Below are the code and all the weights of a small trained network. Each question names an input and a target symbol and asks about switching units off, where a switched-off unit gives its printed mean instead of its output.

import numpy as np


def w(rows, s, z=0):
    codes = np.array(rows[::2]) - 128.0
    scale = np.full(codes.shape[1], s)
    scale[-1] = z or s
    return codes * scale


def norm(h):
    return h / np.sqrt((h * h).mean(-1, keepdims=True) + 1e-5)


def f(y):
    return np.maximum(y, 0)


def softmax(a):
    e = np.exp(a - a.max(-1, keepdims=True))
    return e / e.sum(-1, keepdims=True)


def log_softmax(a):
    a = a - a.max(-1, keepdims=True)
    return a - np.log(np.exp(a).sum(-1, keepdims=True))


def net(x, mask):
    ids = ['αβγδεημξψω'.index(c) for c in x.split()]
    T = len(ids)
    res = E[ids] + P[:T]
    r = norm(res)
    for j in range(3):
        rows = slice(2 * j, 2 * j + 2)
        q, k, v = (r @ M[0][rows].T for M in (Q, K, V))
        z = softmax(np.where(np.tri(T) > 0, q @ k.T / 2**0.5, -1e9)) @ v
        o = O[0][rows]
        res = res + np.where(mask[j], z, o[:, -1]) @ o[:, :-1]
    y = f(norm(res) @ A[0][:, :-1].T + A[0][:, -1])
    res = res + np.where(mask[3:11], y, B[0][:, -1]) @ B[0][:, :-1]
    return log_softmax(norm(res)[-1] @ U[:, :-1].T + U[:, -1])


Q, K, V, O, A, B = {}, {}, {}, {}, {}, {}
E = w([
[150,128,155],'α',
[2,116,250],'β',
[97,120,158],'γ',
[111,186,118],'δ',
[158,156,168],'ε',
[149,142,202],'η',
[156,136,124],'μ',
[146,88,131],'ξ',
[96,82,123],'ψ',
[157,102,89],'ω',
],0.0078)
P = w([
[179,70,248],'0',
[195,70,229],'1',
[198,62,211],'2',
[177,94,180],'3',
[184,113,137],'4',
[159,143,116],'5',
[160,148,110],'6',
[158,155,119],'7',
],0.0016)
Q[0] = w([
[181,120,163],'H1',
[112,217,126],'H1',
[101,66,74],'H2',
[249,233,107],'H2',
[108,166,137],'H3',
[34,246,152],'H3',
],0.015)
K[0] = w([
[168,90,106],'H1',
[159,176,109],'H1',
[90,71,103],'H2',
[230,212,45],'H2',
[132,132,172],'H3',
[143,153,252],'H3',
],0.017)
V[0] = w([
[108,212,172],'H1',
[131,179,74],'H1',
[174,135,30],'H2',
[115,75,142],'H2',
[207,113,1],'H3',
[205,209,254],'H3',
],0.0077)
O[0] = w([
[123,179,184,111],'H1',
[108,82,179,10],'H1',
[150,82,196,26],'H2',
[155,132,115,152],'H2',
[227,57,166,47],'H3',
[161,254,108,254],'H3',
],0.0079,0.0044)
A[0] = w([
[103,199,248,144],'N1',
[147,137,165,59],'N2',
[160,138,125,108],'N3',
[165,148,194,4],'N4',
[170,91,111,114],'N5',
[156,122,105,104],'N6',
[80,66,147,136],'N7',
[88,162,119,137],'N8',
],0.011,0.0031)
B[0] = w([
[142,4,175,253],'N1',
[149,159,134,136],'N2',
[122,162,122,160],'N3',
[178,191,154,145],'N4',
[122,166,103,191],'N5',
[153,133,114,157],'N6',
[58,93,89,173],'N7',
[111,121,186,241],'N8',
],0.02,0.004)
U = w([
[135,186,156,69],'α',
[32,104,183,31],'β',
[66,210,122,196],'γ',
[105,63,192,38],'δ',
[129,126,140,4],'ε',
[135,140,152,25],'η',
[249,135,176,201],'μ',
[198,174,35,233],'ξ',
[30,46,44,226],'ψ',
[203,2,86,177],'ω',
],0.0096,0.0023)

Each question gives the input, a string of symbols that net reads in full, and the target symbol t.
The units are the heads (2 rows each of Q, K, V and O) and the neurons (one row each of A and B). Each row of codes is followed by its name. A weight is (code - 128) times the scale printed after its matrix; where a second scale follows, it is the last column's (O, A, B and U).
mask holds one flag per unit, heads first, then neurons. A switched-off unit (its flag False) gives its mean, the last column of its rows in O or B, instead of its output. The means were averaged over made-up inputs and are rounded, as every weight is.
A unit's drop is (log p(t) with every unit on - log p(t) with that unit switched off) / (log p(t) with every unit on - log p(t) with every unit switched off).
The circuit of an input: a set's keep is (log p(t) with only the set's units on - log p(t) with every unit switched off) / (log p(t) with every unit on - log p(t) with every unit switched off). Starting from all 11 units, units are removed one at a time, each time the one whose removal leaves the highest keep (on an exact tie, the one counted first), for as long as the keep stays at least 0.8.
units of the circuit, in order: the units of the circuit, biggest drop first
most important unit: the unit with the biggest drop
heads that matter: for each layer, one digit per head in row order, 1 if its drop is at least 0.15 and else 0, layers parted by /
drop of u: that unit's drop, to one decimal
input α μ α ω γ ω α μ, target ω: most important unit : H3
input δ α ψ ξ, target ψ: units of the circuit, in order : H3; N1
input ε ψ γ, target γ: heads that matter : 010
input μ ξ ω η γ ξ α, target ξ: units of the circuit, in order : N1; N5; H3
input δ η α γ, target γ: heads that matter : 011
input η γ ψ μ μ α, target μ: units of the circuit, in order : H2; H3; N4
input μ η α α ξ α, target ξ: heads that matter : 001
input ψ β ψ ψ ψ μ, target ψ: units of the circuit, in order : H3; N1
input ξ γ μ, target ξ: heads that matter : 100
input η ω μ α, target ω: heads that matter : 101
input ψ ψ η ψ ε α, target ψ: units of the circuit, in order : H3; N1
input μ α δ δ μ α, target μ: heads that matter : 001
input μ α ψ α γ β μ, target μ: heads that matter : 011
input ξ ξ α μ, target ξ: most important unit : H1
input α γ α, target γ: drop of H3 : 0.4
input ψ μ ξ, target ψ: drop of N7 : 0.1
input ω ξ ε, target ξ: drop of H1 : 0.3
